Rows, each followed by one of two labels for a hidden trait (new trait and labels in each part)
-1  -9  7  0  0  -2  -4  0  -4  0  -3  -10  -7  -18  -4  -1  8  -10  0  7  5  -1  -4  -3  -6  1  4  5  2  -3  14  3  10  2  4
<67>
1  1  -1  0  -4  2  1  -4  -4  4  -1  -6  -11  0  -1  -1  1  -8  0  0  1  0  -3  0  2  -4  1  1  2  -2  3  0  0  -3  -3
<67>
-3  3  -1  0  -3  -4  3  -4  2  4  3  0  2  6  0  -1  -3  -3  1  -2  0  -4  -3  2  2  -2  1  -4  4  -2  -14  -1  -1  0  1
<67>
0  -4  3  0  -2  -1  -1  1  1  2  -1  -4  -2  -7  -1  -2  3  -5  0  -2  4  -2  -1  2  3  -1  2  2  3  1  0  1  2  1  0
<58>
2  5  -31  15  -9  50  41  -10  -15  12  -3  -3  28  8  56  -8  0  59  -10  -24  -38  -42  3  -3  -39  51  -4  49  16  26  63  28  -16  45  -10
<67>
3  0  -1  2  -1  6  0  2  -2  -1  -4  -3  -3  -2  2  -1  3  -3  -1  5  -1  4  -1  -3  -6  -1  0  2  -5  -3  10  3  3  2  -1
<67>
-6  1  6  -3  1  -7  1  -7  1  0  9  4  8  0  0  -3  1  1  1  -3  -2  -6  4  4  -4  -3  0  -5  2  -3  -21  -4  1  0  3
<67>
-11  -7  11  -1  0  -12  -3  -6  1  8  5  -9  5  -15  -7  -3  2  -12  2  4  11  -3  -3  0  -11  6  9  3  2  -11  -8  2  13  3  5
<67>
-7  0  5  -3  -1  -10  1  -7  4  4  7  0  5  1  -5  -3  -2  -3  2  -6  3  -6  0  4  0  -2  2  -5  7  -5  -23  -3  2  -2  4
<67>
-2  -15  12  -2  1  -5  -7  -3  -7  0  -3  -13  -16  -27  -8  1  12  -13  0  5  5  -7  -2  -2  -2  -3  5  6  8  1  12  -1  12  -3  7
<67>
-12  1  7  -4  2  -15  2  -10  2  8  14  3  7  0  -6  -1  -4  -1  3  -11  7  -8  -5  7  -1  -3  5  -7  10  -10  -32  -7  6  -4  4
<67>
0  -2  -2  2  -8  1  1  -5  -5  9  -3  -12  -5  -3  0  0  0  -11  0  -3  -9  -21  -10  -3  -11  4  4  3  10  2  9  6  -3  1  1
<67>
21  -6  6  13  47  14  7  -1  -20  10  44  16  -39  -8  0  26  -37  -11  -13  53  26  -2  -26  -4  -9  -6  21  -27  3  -12  8  -2  44  -4  -8
<67>
-4  -2  5  -4  0  -6  -1  -5  -1  3  6  -2  0  -5  -4  0  1  -4  1  -2  3  -5  -4  2  -2  -3  2  -3  5  -5  -14  -3  5  -2  3
<67>
-2  33  1  -4  -5  -3  4  -13  -8  11  12  5  -15  15  2  -5  1  -19  0  -3  2  11  8  16  3  -9  -9  -19  9  -12  -27  -8  5  -7  -10
<67>
-2  -7  7  -1  -1  -5  -3  -3  -1  3  0  -7  -3  -13  -5  0  5  -9  1  1  4  -7  -5  -2  1  -1  4  -1  5  0  2  0  5  -2  6
<58>
-8  2  7  -3  1  -8  2  -11  0  3  9  1  12  -2  -1  -4  0  1  2  -7  -5  -16  2  4  -11  0  1  -4  6  -2  -25  -3  1  2  3
<67>
-5  9  -1  -2  2  -5  6  -8  1  2  12  11  7  14  1  -2  -7  7  2  -5  0  0  0  7  -2  -4  -2  -11  0  -9  -33  -6  -1  -1  -2
<67>
8  -10  -1  5  -5  9  -4  6  -8  0  -13  -17  -21  -15  -1  4  9  -17  -3  12  1  -6  -10  -10  -2  2  4  12  1  7  29  8  3  1  1
<67>
3  -2  -2  2  -4  3  -1  0  -2  2  -4  -8  -7  -4  -2  1  2  -8  -1  4  2  -3  -5  -3  2  0  2  4  3  2  8  2  0  0  0
<58>
-2  -3  2  0  -1  -3  -2  -5  -5  5  0  -8  -12  -10  -4  0  3  -11  0  1  2  -5  -4  0  4  -3  4  2  7  -3  -1  -1  5  -4  1
<67>
-4  -5  4  -1  -6  -8  -1  -8  -5  10  -1  -14  -15  -11  -9  1  3  -13  1  -3  8  -7  -9  -1  3  -2  6  2  14  -3  -1  0  7  -8  3
<67>
-4  -2  4  -1  -2  -4  1  -4  2  2  2  -3  1  -3  -2  -1  2  -9  0  -1  3  -3  0  2  0  -3  1  -1  3  0  -8  -2  2  -1  2
<58>
-1  0  2  0  0  -1  1  -3  1  -1  4  2  4  2  1  -1  -2  2  0  1  0  1  3  2  0  -2  -1  -3  -1  -3  -10  -2  1  1  0
<67>
2  -1  -3  2  -6  2  2  3  2  6  -1  -4  -2  2  2  -2  0  -10  0  0  4  1  -5  2  7  -1  2  1  5  2  2  2  -2  0  -4
<58>
-1  -10  7  -1  0  -2  -5  -1  -2  2  -4  -12  -10  -19  -7  2  8  -13  0  4  7  -6  -6  -2  2  -1  5  2  7  1  9  2  7  -1  4
<58>
-3  2  0  0  -4  -1  4  -8  -3  8  2  -5  3  2  2  -2  -1  -4  1  -8  -10  -19  -4  0  -11  2  2  -1  8  -1  -6  3  -3  2  0
<67>
-3  -6  6  -1  -2  -6  -2  -5  -2  4  0  -8  -13  -11  -5  0  4  -9  0  1  4  -4  -3  0  1  -4  3  -3  6  -1  0  -1  7  -4  1
<67>
-1  -3  3  0  -3  -1  1  -4  -2  4  -1  -7  -1  -2  -2  0  1  -9  0  -2  -3  -12  -6  -2  -4  1  3  1  6  1  0  2  0  -1  1
<67>
-11  -5  10  -2  2  -12  0  -6  2  5  7  -4  10  -10  -6  -5  1  -7  3  -4  10  0  1  1  -11  2  8  0  2  -12  -16  -1  11  3  5
<67>
0  -2  0  1  -4  0  0  -1  -1  4  -4  -9  -7  -3  -3  1  2  -11  -1  0  3  -5  -7  -3  1  0  3  2  5  -1  9  3  0  -2  2
<67>
1  -1  5  -1  -2  0  -3  -6  -10  3  -2  -7  -20  -10  -3  0  6  -13  -1  4  6  1  0  2  1  -6  1  3  4  -2  5  -2  9  -4  -2
<67>
-4  -3  4  -1  -2  -5  -1  -4  -1  3  2  -7  -6  -7  -4  -1  2  -7  1  0  3  -4  -3  0  -1  -1  2  -3  5  -2  -5  -1  4  -2  3
<67>
1  -9  3  1  -3  -1  -3  0  -4  4  -6  -13  -15  -14  -5  3  6  -13  -1  4  5  -7  -9  -4  0  0  4  5  6  1  16  3  8  -2  4
<67>
2  -11  6  1  0  3  -5  1  -10  2  -7  -14  -17  -18  -6  5  7  -16  -1  8  7  -6  -13  -6  -2  -6  4  7  5  -1  25  3  10  -2  3
<67>
0  -1  -1  2  -2  0  0  -1  -1  4  -2  -8  -4  -2  -2  0  0  -8  0  1  2  0  -6  -3  -4  2  4  1  4  -4  4  4  2  1  1
<67>
1  -2  0  0  -4  1  1  4  2  5  1  0  6  3  2  -4  2  -6  1  0  8  2  0  7  9  -3  1  -1  5  2  -4  -1  -2  1  -3
<58>
10  -9  -5  1  -7  7  1  40  11  13  6  19  27  54  13  -9  17  -17  7  -2  27  17  6  33  27  -5  1  -7  9  10  -12  -2  -2  7  -8
<58>
-5  0  3  -1  -1  -6  2  -5  -1  6  3  -2  -2  0  -4  0  -1  -7  1  -4  3  -5  -6  2  0  -2  2  -3  7  -5  -10  -3  2  -2  2
<67>
0  0  1  1  -1  0  1  -3  -5  3  1  -3  -6  -2  -1  1  1  -5  0  1  1  -5  -6  -1  0  -2  2  -1  3  -3  -2  0  3  -2  1
<67>
-3  -5  4  0  -2  -7  0  -4  0  6  -1  -10  -6  -7  -6  1  3  -9  0  -1  3  -10  -7  -2  2  0  4  2  9  0  0  1  3  -3  5
<67>
-3  -7  7  -2  0  -3  -1  1  2  4  2  -3  3  -9  -1  -4  5  -6  3  1  10  -2  -1  6  5  -3  3  0  6  1  -7  -2  5  0  0
<58>
-4  5  2  -2  -1  -8  4  -7  4  4  8  3  9  7  -1  -3  -5  0  2  -7  1  -5  1  3  2  -3  1  -6  4  -4  -25  -5  -1  -2  1
<67>
5  -11  0  4  -4  7  -4  5  -8  2  -15  -18  -23  -19  -4  4  13  -18  -2  10  1  -8  -11  -9  -2  -1  5  12  5  6  40  8  5  -1  4
<67>
